[ 68 149 153 213 119 181  53] result: 68
[229 168  46  93] result: 229
[2968 4143 8787 4689] result: 2968
[ 49  31 -13 -29] result: 49
[172 229 152  45 199] result: 172
[5544 8005 2908 6282 5988] result: 5544
[ 235   75  823 -796  743] result: 235
---
Input: [3.586, 4.268, -0.531, 4.385, 1.196]
Output: 4.385, 4.268
Input: [-0.509, -4.678, -0.623, 0.318]
Output: 0.318, -0.509
Input: [-0.058, 0.110, 0.226, 0.462, -4.311, -0.935]
Output: 0.462, 0.226
Input: [0.470, 0.265, -0.099, -4.770]
Output: 0.470, 0.265
Input: [[4.531, 3.275, -2.063, 2.645, 0.909, 2.474], [-1.769, 0.995, 3.042, -1.643, 0.662, 4.056]]
Output: 4.531, 4.056
Input: [1.056, -1.005, 1.364, 2.655, 3.076, -4.370, -3.406]
Output: 3.076, 2.655
Input: [1.988, -1.033, 1.104, -4.467, 1.555, -0.364]
Output: 1.988, 1.555
---
[[2 5 4 5 2 3 4 6]
 [6 5 3 6 3 4 6 4]
 [6 5 2 4 5 3 4 2]
 [3 4 2 3 4 3 4 5]
 [5 4 6 5 3 3 3 4]
 [5 4 5 7 5 4 5 6]
 [5 5 3 3 6 3 3 2]
 [5 5 2 4 5 3 4 2]
 [3 4 6 5 5 5 2 3]
 [4 4 5 6 5 4 4 6]
 [3 3 4 3 4 4 6 3]] | 3

[[57 54 51 71 59 57 60 54 62 34]
 [61 54 54 55 60 49 55 46 52 56]
 [59 56 55 52 55 57 47 62 54 60]
 [57 57 56 48 64 61 41 62 47 32]
 [49 52 55 25 56 48 51 61 44 47]
 [50 58 47 49 64 62 61 59 42 61]
 [52 57 48 90 55 57 50 59 52 47]
 [49 51 55  6 50 50 45 59 67 50]
 [47 56 62 42 57 58 57 50 34 63]
 [55 51 50 23 49 49 47 53 54 58]
 [52 50 54 71 51 52 56 57 59 58]] | 58

[[7383 6618 7995 5793 7859 7538 3978 7217 4906 6927 4697 7634 5583]
 [6292 6300 6214 6232 6291 6314 6183 6298 6311 6323 6225 6361 6233]
 [7650 6554 8181 6877 8264 6087 3918 7320 5037 7139 4691 8171 5345]
 [6174 5383 2814 7663 4626 5828 5207 4593 5758 6303 8105 6062 5650]
 [5668 6898 6394 4981 6457 7223 5324 6167 7155 6818 5385 6751 5396]
 [6104 4787 7180 7033 6768 7087 6690 5575 6415 7878 6494 6262 6558]
 [6153 5323 6843 6813 6558 6851 6574 5832 6355 7224 6452 6262 6489]
 [6832 6460 7226 6054 7171 6907 5036 6750 5477 6680 5388 7019 5935]
 [6665 6402 6951 6076 6940 6738 5392 6653 5742 6563 5691 6800 5988]
 [6160 5302 2569 7712 4479 5684 5071 4441 5721 6265 8256 6024 5729]
 [5311 6948 5941 4877 6785 7464 5287 5756 7648 6347 5695 6440 5426]] | 5426

[[30 76 22 72 34 40 28 71 23 71 63 29]
 [74 73 41 67 37 78 32 41 56 28 24 34]
 [25 71 73 54 57 63 73 76 73 76 40 29]
 [80 60 61 59 63 44 23 62 68 33 28 39]
 [35 47 29 72 66 75 24 25 78 33 54 63]
 [37 56 21 79 39 47 61 79 29 42 73 77]
 [77 52 73 34 36 51 77 64 63 42 61 79]
 [26 78 53 54 75 48 61 60 31 66 65 22]
 [21 54 29 70 41 26 54 35 32 76 34 72]
 [38 28 74 48 74 50 28 55 58 77 31 38]] | 38

[[5 0 0 2 3 0 0 6 0 1]
 [0 0 6 0 9 0 0 1 0 1]
 [3 2 1 2 1 1 0 3 1 5]
 [2 3 2 1 1 1 0 2 0 5]
 [0 1 5 1 5 1 0 2 0 2]] | 2
---
3.671  -0.490  0.610  -3.369  4.207  -1.009  2.203 --> 4.207, 3.671

2.132  1.685  1.839  4.022  -0.263 --> 4.022, 2.132

1.661  3.326  3.517  -0.415  -1.949  2.582  1.381
2.503  1.010  4.362  -0.290  -2.932  0.767  1.765
--> 4.362, 3.517

-0.929  -4.153  -0.237  0.092  -4.275
-0.491  4.811  0.071  -0.802  3.850
-1.480  1.471  0.223  -0.567  0.683
--> 4.811, 3.850

3.177  3.091  4.451  2.770  4.141
2.593  2.403  4.411  2.416  2.991
3.424  3.386  2.975  3.984  3.360
--> 4.451, 4.411

0.461  -1.107  -0.218  -2.915  -0.875
2.396  3.775  1.465  1.197  0.644
-1.761  -5.065  -2.048  -4.695  -3.935
--> 3.775, 2.396
---
-0.033  -2.688  1.503  -1.224  2.618  5.099  3.796 gives 3.796, -0.033

2.517  -0.162  4.216  -1.769  0.554  0.250  -2.121
-0.329  -4.814  2.665  -2.064  -0.926  -1.793  0.604
0.602  -0.314  1.291  -0.600  -0.249  0.687  -0.686
gives -2.121, 0.602

0.369  -0.279  1.961  1.811  2.043  5.117  -1.688
0.109  -0.745  2.400  -0.666  1.368  2.899  0.847
-1.707  0.531  0.936  1.336  1.122  0.086  0.446
gives -1.688, -1.707

0.686  -3.296  -4.306  -3.521
1.995  -2.256  3.392  3.186
gives -3.521, 1.995

-1.634  -2.956  -2.201  -2.229  -4.482 gives -4.482, -1.634

2.245  1.676  2.495  2.265  3.560  2.529  2.116
1.971  4.331  3.449  2.697  1.630  2.238  2.712
gives 2.116, 1.971

1.049  1.312  1.217  0.952  1.366  1.089  0.919
0.360  1.193  0.625  2.036  1.391  0.144  3.900
1.238  1.046  2.421  0.845  1.528  0.715  1.069
gives 0.919, 1.238

2.953  -0.404  4.597  3.263  -0.142  -0.364  0.620
3.848  -0.768  1.919  -0.702  3.816  -0.594  -0.697
-0.377  0.335  -0.253  1.048  -0.477  0.165  0.619
gives 0.620, -0.377

-1.682  2.421  4.220  -0.900  -0.714  1.443 gives 1.443, -1.682

-5.516  -1.720  -4.047  -0.386  -2.677  -0.291  3.253
0.170  -1.177  4.707  -1.051  5.523  -4.616  4.003
gives 3.253, 0.170
---
Input: [-0.11, 0.11, -0.03, -0.10, -0.16, -0.14]
Output: -0.11
Input: [112.90, 33.36, -43.57, 6.68, -133.90, -168.54]
Output: 112.90
Input: [-0.14, -0.15, -0.14, 0.13, 0.07, -0.13, 0.05]
Output: -0.14
Input: [139.1, -2.7, 81.9, -136.8]
Output: 139.1
Input: [-12.9, 2.3, 13.0, -9.5, 11.4]
Output: -12.9
Input: [-111.805, 8.462, -142.378, -45.770, 100.814, -110.608]
Output: -111.805
